[-278  243  147   64  -71 -318  268   80  439   -4   92 -185   24   -5
 -387 -189  128  506  288   37  408   16 -210 -256  264  153  205  -57
  -97   54  214  554  277  183  173  246 -343  -55  466 -362   58] : <189>
[-144  230  101  188 -244 -305  372   91  356  -99  233 -188  208  -86
 -637 -196  263  594  179  208  267 -190  -54 -183   70  155  122 -150
  124 -147  180  475  213  314  286  288 -364   46  408 -354  230] : <149>
[ 126   96   62  265 -423 -224  209 -156  -51  194  -46  -87   31 -196
 -229  215    8   97 -410  352 -211 -287    3  -13    4   50  -18  -33
  304  203  -27 -228  -46  279  190  487   83 -295  -54  269 -101] : <205>
[ -19 -156 -124 -297  195 -256  256   50 -137  -38   48 -148   -3 -309
   89  324  203  165   22  427   34 -110 -300  -49  277   46  180  279
 -120 -179  226   75  133  -71 -467  -84 -239 -450  -83  196  111] : <173>
[-222 -226  214  255 -141  -47 -131  368  165  144  133 -177  -27  -31
  -55 -580  246 -270 -104  242  293 -138  294  -96   71  599   36 -151
 -154 -299   63  352 -257   60 -187  262  -97  -94  297  241   30] : <173>
[-166 -203  280  119 -183  286 -142  430  262  -35 -307  -67  -65 -200
  117 -417  245 -464 -104  194  206  -44  154  -85   -5  563  178   59
 -241 -256   78  392 -155   77 -104  382   98  -46  339  393 -165] : <169>
[ -99 -225 -135 -303  203 -283  285   43 -111 -155   42 -143  -46 -294
  129  386  250  193   24  350   28  -19 -321 -111  292   68  183  335
 -127 -167  312   87  177  -81 -497  -99 -218 -461 -116  147   87] : <174>
[-114  369  117  168 -123 -341  211   68  273  -64  242 -217   -9  -90
 -399  -37  156  570  205  391  374 -160  -77  -70  300   34   12 -165
   48    3   81  557  189  220   -7  380 -237  -73  302 -188  216] : <174>
[ 201   89   63  263 -422 -154  215 -137   -7  182  -13 -134  100 -192
 -229  289   55  109 -315  428 -161 -259  -40  -15   -6   60    1   75
  290  217  -27 -161    8  299  113  452   81 -264  -29  313  -79] : <205>
[-130 -363 -210 -130  270 -280  229 -114  -59   19   51 -169 -128  -86
  267  563  178  -41   27  168   44  171 -272 -230  309  -43  235  259
 -276   57  256   89   89 -196 -592 -250  -30 -237  -66  128 -151] : <74>
[  43 -159  -30 -286  111 -230  220  -54 -207    5   38 -116 -177  121
  143  429  198  189  -25  296  197  -28 -307 -186  262   19  207  286
 -186  -26  269 -363  118 -212 -368  -68 -190 -333 -134  210   -9] : <74>
[ 160   83   -5  302 -371 -211  180 -176  -19  264  -30  -78   65 -174
 -205  306    6   79 -340  393 -243 -293   25   66   47   24  -58   34
  296  242  -48 -261  -64  261  206  460   78 -239  -32  290 -118] : <174>
[ -58 -179 -156 -302  115 -283  225   91 -134 -124   19 -177  -53 -280
   47  370  229  169    8  384  124  -66 -314 -126  284   60  230  356
 -252 -179  327   82  198  -78 -447  -98 -238 -443  -90  227   81] : <98>
[ 284   72  -57  264 -286 -168  323  -32  -11  252   78  -59  104 -143
 -310  300  141   63 -255  539   -6 -502  144  269 -219   89  -46   41
  219  125 -190 -227 -104  211  153  253  117 -127   91  380 -166] : <169>
[-224  214  102  -59  -29  104 -278  232   45 -125  784 -142   -3  106
  -66 -115  102  128   -6  186 -139 -153  133   40    8 -321 -207 -262
  216 -209  137  182   29   29   51  291 -284 -141  315 -150  474] : <118>
[ -43 -229 -129 -140  118 -315  320  -91 -133   47  117 -224  -37  -45
   67  418  224  233   34  305  -28  -38 -325 -150  244  282  204  292
  -72  -74  308 -176  162 -171 -486 -117 -212 -425 -154  130 -127] : <149>
[ 155  111   71  324 -394 -165  200 -186   -1  152  -73 -109   67 -184
 -240  258   28   72 -400  361 -140 -261  -44   57  -23   31   12   98
  277  225  -48 -177  -36  296  150  406   97 -299    0  313 -197] : <102>
[-328  270  106  121  -25 -327  305   14  418  -40   95 -125   -4  -11
 -441 -101  103  501  186   -3  340   66 -189 -237  334   41  123 -124
  -79  114  208  573  253  167  211  144 -350    5  420 -406   42] : <9>
[-127  250   98  233 -313 -341  321   89  291  -36  280 -193  190  -65
 -666 -211  266  550  117  237  302 -210  -14 -181  102  143   95  -73
  108 -131  158  500  212  295  272  297 -376   31  427 -285  212] : <98>
[  32 -168  -51 -344  169 -235  184  -94 -220  -46   64  -76 -184   82
  150  443  182  187  -60  281   97  -14 -315 -191  287  -73  167  168
 -122  -17  269 -300  120 -185 -430  -97 -158 -339 -198  130   35] : <102>
[ -36  393  193   87 -304 -215  427  149  254  -45   29 -295   35 -123
 -468 -175  257  786  265  364  442 -170 -259 -139  211  200  231  -53
  184 -144  145  357  324  185  219  575 -336  -89  346 -250  244] : <205>
[-341  108   84  -43   42    8 -197  182   32 -279  899 -271  164   97
 -119 -152  205  169  -36  137 -145  -28   65 -200   26 -240 -112 -187
  283 -417  321  238  162  109 -166  256 -405 -261  238 -142  482] : <149>
[-131 -217  287  163 -335   86 -156  442  104  125 -114 -300 -162  -36
   52 -460  423 -140 -119  363  379 -185  210  -45   34  524   98  -37
  -69 -328   11  129 -196   46 -271  307    5 -110  215  342  -37] : <74>
[-140  289   87  258 -360 -352  407  114  302   21  265 -194  181 -127
 -643 -238  241  541  162  299  251 -250  -13 -155   71  220   61 -123
  115 -109  117  531  221  297  336  306 -346   48  382 -243  197] : <189>
[ 174  -24   37  302 -282 -184  189   11   32  250  -81 -177  137 -316
 -315  279  197  -13 -176  366  -14 -247  -22   87   82  197   -2  125
   82  168  -35   -1  -55  317  124  318   14 -209  161  289  -80] : <169>
[-323  116  100  -85   29   69 -263  173   34 -300  787 -255  206   98
  -24 -161  180   87    1   79  -73   51   19 -225    5 -251  -16  -33
  280 -373  325  275  175  114 -201  249 -370 -288  268 -124  399] : <98>
[-165  352  129  129  -86 -416  194   51  258 -266  377 -202  -53 -134
 -497  -63  245  624  199  344  375 -206 -120  -82  267  -23   29 -256
   53  -89  153  672  231  273  -84  290 -248  -88  340 -283  344] : <102>
[ -84  391  188  118 -241 -274  406  126  263    6   56 -328   22 -130
 -464 -165  250  770  354  326  471 -138 -272 -141  313  239  211  -53
  103 -134  175  368  300  181  235  531 -351  -82  382 -307  227] : <173>
[-181 -191  279  119 -144  278 -179  422  218  -84 -237  -83  -61 -156
  159 -399  233 -471 -132  153  158   -6  129  -98   17  531  147   57
 -215 -267   68  393 -111   62 -199  315   81  -66  298  384 -106] : <169>
[-139  197  110  -64   17  138 -284  221   60  -50  675 -176   -3  125
  -20 -117   94  197   84  258  -53 -157  105   47   66 -229 -143 -205
  198 -258   91   93    3   19   -3  389 -256 -125  319 -162  441] : <98>
[-129 -252  269  215 -304   66 -185  399  113  123 -118 -325 -133  -27
   20 -356  377 -168 -142  361  359 -135  208  -58   21  532   93   57
  -99 -308   81  113 -158   65 -267  266  -46 -148  181  371  -80] : <154>
[-113  317   96  145 -137 -361  309   53  227 -197  256 -236  -34 -183
 -466  -68  215  587  160  379  334 -192 -133  -80  223   95   56 -159
  146  -78  167  652  226  243  -56  371 -276 -163  309 -169  250] : <118>
[  -3 -131  -12 -306  102 -171  203  -61 -197   -7   41 -139 -151  167
  233  390  209  129   56  260  198   50 -332 -223  248   15  215  268
 -126  -30  263 -276  158 -225 -463 -144 -102 -328 -191  212  -16] : <174>
[-206 -250  138  222 -221   -3 -111  396  184  227  182 -173  -54  -20
   -2 -605  243 -260  -79  323  208 -174  289 -112   91  650   30 -109
  -77 -282   63  319 -258   37 -170  362 -127  -51  343  262   37] : <189>
[-173 -255  288  129 -116  268 -148  393  225  -18 -279 -106  -87 -180
  169 -408  240 -476 -140  140  186   12  121 -124   73  613  210   69
 -232 -211  105  405 -117   44 -193  389   61  -90  352  375 -139] : <174>
[-136 -168  289  141 -289   78 -139  441   92  185  -51 -296 -145  -36
    7 -491  366 -162 -112  362  336 -208  215  -21   47  591   44  -66
 -114 -327   53   74 -189   59 -247  315  -45 -194  217  365   13] : <169>
[ -32 -313 -125 -156   46 -353  339  -65 -148  -81  272 -177   46 -145
  -21  451  311  255    7  367  -96  -75 -340 -156  201  217  214  381
   14 -151  366 -139  190 -105 -524 -111 -266 -422 -153  180  -31] : <9>
[ 317   93  -17  311 -373  -88  333  -16   50  207   47  -55   90 -136
 -302  335  199   31 -327  610   82 -468  115  295 -238   36    6  121
  191  139 -204 -188 -117  243   77  253  177  -94  144  433 -239] : <102>
[ 222   90  -35  237 -413 -140  338   29   50  154   69  -28   98 -140
 -275  254  152  -37 -351  513   23 -484  169  174 -301   72   15   30
  151  172 -160  -97  -99  245  137  263  172 -134  162  434 -265] : <74>
[ -40 -259  -56 -119   40 -246  324  -65 -126   46  180 -246  -24 -116
   58  338  247  252   39  342  -26    3 -370 -178  220  324  241  395
   -8  -90  315 -136  232 -135 -524  -55 -225 -407 -154  165 -105] : <189>
[-191  237  136  -59  -55  167 -304  247   59  -63  708 -129    2  158
  -18 -163   93  150   12  238  -95 -178  178   46   32 -319 -232 -349
  252 -219   65  111  -29   31   51  323 -224 -111  278 -139  436] : <154>
[ 251   77  -57  264 -380 -163  337  -28   68  138  141 -116  138 -102
 -333  310  141   21 -326  552   30 -450  127  223 -231   25   -9   65
  226   83 -140 -118 -105  280  -30  232  135 -137  107  382 -183] : <9>
[-115  316   57  143 -177 -384  252   63  217 -114  238 -250  -34 -106
 -450  -62  156  553  182  349  375 -198  -70 -100  277   70   -9 -146
   61  -72  159  549  184  211   49  333 -325  -94  316 -173  254] : <9>
[-154  232   29  174 -281 -372  420  104  316 -109  254 -241  164 -121
 -614 -152  244  581  202  250  173 -248  -86 -142   61  171   91 -125
  181 -175  172  487  236  289  283  292 -372  -16  347 -313  247] : <174>
[-217   95    2  -76  -13   97 -318  362   23  -51  738 -191  227 -162
  -64  -29  148   29   63  266 -271 -181  160   24  137 -156 -203   28
  156 -267  196  184  144  116  136  405 -361 -227  350   13  389] : <173>
[-216 -281  142  229 -169  -36 -112  399  194  211  108 -168  -54   -6
  -38 -574  233 -327  -82  242  265 -146  312 -128   79  651   20 -105
 -167 -266   73  371 -259   41 -136  319 -117  -45  348  269   20] : <74>
[-345  118  141  -35  -32   83 -154  139   72 -240  684 -262  111  116
  -35 -183  223   53  -54  120  -30   68   28 -238   43 -200  -36  -88
  257 -366  339  311  125  106 -209  253 -288 -304  245  -81  306] : <154>
[ 125   34  108  318 -396 -130  138   24   20  246   -6 -153  184 -358
 -318  146  150  -51 -262  317  -33 -282   33   40  -23  191  -13   43
  108  169  -22   -5  -43  368  166  318  -10 -225  196  334  -95] : <189>
[-175  228  161  -75   -4  119 -300  198   33  -68  712 -163  -20  180
  -31 -159   97  217   -5  207  -56 -165  122   -1   43 -313 -169 -329
  214 -232  105   28   34   20   34  349 -247 -161  248 -144  455] : <174>
[-167 -221  182  246 -250    1  -17  421  161   46  -38 -170 -174   57
 -133 -550  199 -176 -333  193  373 -251  319  -56 -180  690   90  -74
 -207 -347   80   58 -237   18  -60  369  -67 -106  358  297  -44] : <169>
[-167  118  -17  -67  -64   57 -358  320  -21  -75  781 -174  155  -69
  -88   15  124   47  -29  299 -250 -245  146   64   93 -254 -228   51
  190 -289  147  106  133   84  113  359 -358 -209  289   64  421] : <98>
[-220  154  103  -65   30   73 -288  270   52 -115  837 -151   37  112
 -115  -78  139  209   32  221 -125 -172  144  -12   50 -310 -220 -315
  149 -228  157  140   52   46   59  271 -368 -121  311 -179  545] : <74>
[ -43  455  213  142 -361 -133  424  180  278  -53  -22 -314  -23 -115
 -399 -227  296  707  298  392  501 -131 -271 -118  200  240  217  -47
  195 -134  118  492  333  201  201  558 -268  -68  379 -210  205] : <74>
[-347   60   58   -6    7  -14 -162  180   77 -253  809 -239  221   52
 -109  -72  214  137  -37  177 -105   24   94 -231   57 -248  -90  -37
  210 -395  344  292  163  128 -178  218 -392 -228  237 -112  388] : <154>
[-263  118  144  -93  -39  140 -253  212  155 -157  688 -173   88   30
   -7 -157  276   70  136  156    4  -32   78  -53  158 -309  -29 -120
   94 -281  226  319   90  121 -207  233 -144 -163  384  -90  371] : <98>
[-368  230  122  102 -124 -381  287  110  396 -103  146 -202   -9    9
 -503 -218  188  477  191   17  429    6 -161 -308  252  145  158 -131
  -95   -6  326  600  288  213  201  128 -423  -91  418 -336   78] : <118>
[-316  259  148   56  -27 -303  307   84  395  -91  141 -162  -26    8
 -408 -152  190  478  243   50  401   49 -191 -283  296   90  161 -166
  -82   50  239  592  300  169  164  140 -338  -16  395 -381   75] : <173>
[-126  271   86  217 -296 -340  358  103  323  -17  245 -236  204 -101
 -661 -203  227  602  166  278  255 -241  -53 -160  108  166   78 -142
  100 -161  156  473  211  312  271  306 -385  -12  384 -272  244] : <149>
[-308  117  104  -40   30   41 -206  168   23 -299  798 -275  175   96
  -57 -153  188  189  -65  131  -53   -5   42 -220   22 -267  -49 -111
  263 -429  310  194  146   66 -178  256 -405 -290  245 -114  365] : <173>
[ 126  131   66  291 -432 -172  240 -139    7  144  -29 -124   51 -159
 -221  236   51   53 -408  381 -141 -249  -18  -13  -24   25  -12   49
  280  251  -29 -116    2  284  136  391   58 -305   -6  356 -192] : <169>
[ -42 -316 -165 -147   71 -300  239  -62 -145  -88  154 -212   -4  -98
   37  474  286  183   -1  339   -7  -29 -288 -183  269  219  166  385
  -66 -108  384 -103  179 -120 -554 -186 -240 -404 -180  167  -61] : <169>
[ -30 -245  -87 -132   21 -320  328  -26 -165  -60  180 -224  -27 -105
   27  400  316  279   19  351   17  -67 -308 -137  186  324  200  387
  -38 -151  344 -186  206 -129 -519 -104 -242 -403 -146  135  -34] : <174>
[-119 -271  178  269 -232   38  -61  384  208   19 -115 -175 -133   68
 -124 -496  194 -184 -295  212  404 -189  282  -71 -131  659  138  -14
 -214 -346   87  149 -259   26 -155  346  -36  -64  330  296  -60] : <118>
[-129  253  130  227 -332 -357  361   71  315  -33  236 -229  181  -44
 -662 -223  268  553  188  233  256 -234  -45 -159   79  191   99 -171
  142 -193  178  440  192  297  260  319 -343   15  360 -279  218] : <9>
[ -80 -341 -199 -110  197 -364  174 -111  -91   43   30 -221  -97  -86
  213  629  172  -38  -47  212  135   78 -204 -169  262  -51  179  358
 -329   50  210   59  103 -180 -602 -324  -38 -243  -98  164 -162] : <189>
[ 104   98   52  308 -405 -194  246 -132    4  106  -23  -93  115 -236
 -263  256   64   81 -392  370 -163 -242    4    2   55   26  -26   58
  267  196  -25  -61  -36  306  110  435   82 -267    7  296 -135] : <174>
[-153  205  138  -48   19  147 -354  237   56  -44  718 -146   -2   78
  -75 -133  135  177   40  262  -71 -196  157  101   84 -288 -203 -346
  185 -224   70  110  -29   50   -6  311 -251  -79  295 -171  524] : <98>
[-150  101   -5  -76   -5   58 -308  286   11 -102  711 -160  150 -113
 -103   66  147   63  -36  301 -192 -228  125   49  153 -259 -185   41
  112 -243  176  134  145   98   85  326 -348 -198  310   26  381] : <169>
[ 159   68   70  255 -425 -207  205 -121  -56  130   13 -108  122 -257
 -303  257   84  106 -450  404 -179 -304   12   12  -13    9    7   77
  276  181    7 -143    3  327  107  446   54 -322  -14  332  -74] : <118>
[-314   77   78  -30  -26   85 -211  193   35 -271  782 -248  138   65
  -13 -100  213   79  -40  166 -125   33   52 -247   58 -223  -83  -36
  259 -375  338  297  199   97 -162  304 -351 -247  251  -69  384] : <74>
[ 169  147  110  296 -463 -104  224 -129   10  194  -68 -118   69 -189
 -213  213   70   79 -405  449 -100 -269   25   14  -35    4   26   94
  282  210  -60 -147  -16  303  145  500  135 -268   43  369 -186] : <173>
[-196  223   89  -47  -74  117 -285  210   31 -119  735 -160  -19  106
  -35 -115   93  169  -12  241  -88 -173  159   25   62 -363 -212 -263
  211 -248  130  137   12   14   60  303 -282 -109  293 -154  484] : <173>
[ -12 -215 -112  -83   26 -335  304 -111 -173  -11  249 -177   14  -71
   27  448  300  291   46  358   -2  -60 -337 -142  277  240  197  404
  -21  -95  312 -214  205 -148 -493 -178 -236 -334 -141  151  -75] : <9>
[-336  196  129  -65  -36   46 -169  241   12 -214  770 -272  116   80
  -65 -197  226  168  -70  239  -26  -28   90 -195   22 -265  -63  -53
  237 -406  260  266  172   68 -133  326 -394 -263  274  -73  348] : <169>
[-250  116  163 -102   -6  195 -303  152  160 -147  712 -164  128   88
   84 -149  198   41  161  110  -46   -7   96  -84  156 -324  -76 -179
  128 -227  197  298   50   97 -216  246  -66 -156  350 -115  374] : <149>
[ 116   70   72  276 -437 -209  223 -172  -11  135   -7 -112   77 -137
 -297  255   68   88 -448  382 -141 -273   19  -38  -17    0  -23   34
  274  218    6 -204  -13  315  133  351   77 -278  -86  309 -137] : <169>
[-212   92  155 -102   11  155 -311  224  125 -200  760 -183  163   53
   15 -144  222   63  140   98  -26  -60  129  -50  109 -294  -67 -161
   95 -293  227  270   96   96 -198  308 -149 -184  383  -74  426] : <174>
[-190 -246  230  292 -228   85  -79  391  206   34  -71 -187 -116   97
  -92 -569  211 -175 -269  130  361 -151  285 -107 -119  654  112 -104
 -164 -336   86  122 -232   35  -74  363  -43  -92  361  245  -71] : <102>
[-152 -196  286  108 -182  320 -137  374  230  -83 -318  -88  -70 -165
  153 -398  214 -483 -183  161  247   -5  108 -130  -14  534  233   56
 -222 -224  110  376 -131   80 -142  333   84  -80  312  374 -181] : <189>
[-126   84  -18  -37    9   89 -366  282   -2   13  604 -173  158  -89
   -6   58   98   10   35  245 -220 -192  113   83  189 -175 -190   69
  101 -229  145   56  110   36  114  352 -337 -194  298   64  328] : <174>
[-150  297   70  140 -199 -406  253   92  233 -229  379 -266   -7 -170
 -469  -53  213  555  202  353  334 -216  -86 -119  253  106  -11 -175
   69  -88  188  690  207  243  -75  342 -292 -134  345 -195  275] : <189>
[ 163   71  118  102 -495 -145  314   81   -5  129   66 -201  -11 -281
 -435   44  283   60 -202  514 -136 -391    5   51 -186  223  -24  -76
  143   -5   49   80   70  360  -48  349   78 -336   16  442   -6] : <102>
[-340  243  179   98  -99 -325  280   90  424  -93   95 -210  -12   28
 -488 -189  189  466  187   34  480   37 -173 -285  301  121  209  -92
 -136   21  274  610  280  198  133  174 -367  -39  455 -335   32] : <9>
[ 181   -1   61  254 -306 -186  168  -36   10  250  -59 -121  113 -331
 -285  215  114  -55 -286  310  -93 -283  -23   96   46  141  -38   52
  136  189  -80  -60  -92  326  100  279   36 -203  109  298  -73] : <118>
[ 258   34  -18  291 -387  -88  297  -59   39  257   24 -116  110 -115
 -224  336  158  -33 -328  547   48 -392  114  186 -235   25   44  126
  198  192 -166 -141  -96  237   58  236  221 -148   83  423 -269] : <189>
[-273  130  138 -116   34  104 -234  234  118 -132  747 -159  124    3
  -46 -190  248  158  179  159  -71  -95  125   -5  159 -284 -111 -195
  116 -312  176  247   31  115 -172  265 -190 -185  379 -115  431] : <98>
[ 263   88  -74  258 -301 -120  323  -20   56  158   37  -89  104 -180
 -237  332  159   13 -197  544    2 -441   81  230 -246   82   47   60
  194  142 -184  -73  -72  240  107  248  193  -80  126  355 -185] : <189>
[ -29 -292 -178 -155   79 -353  276  -63 -152 -111  233 -184   32 -133
    4  492  277  223    7  336  -76  -44 -320 -140  243  194  155  377
  -32 -133  352 -117  176 -116 -554 -186 -270 -378 -179  152  -34] : <9>
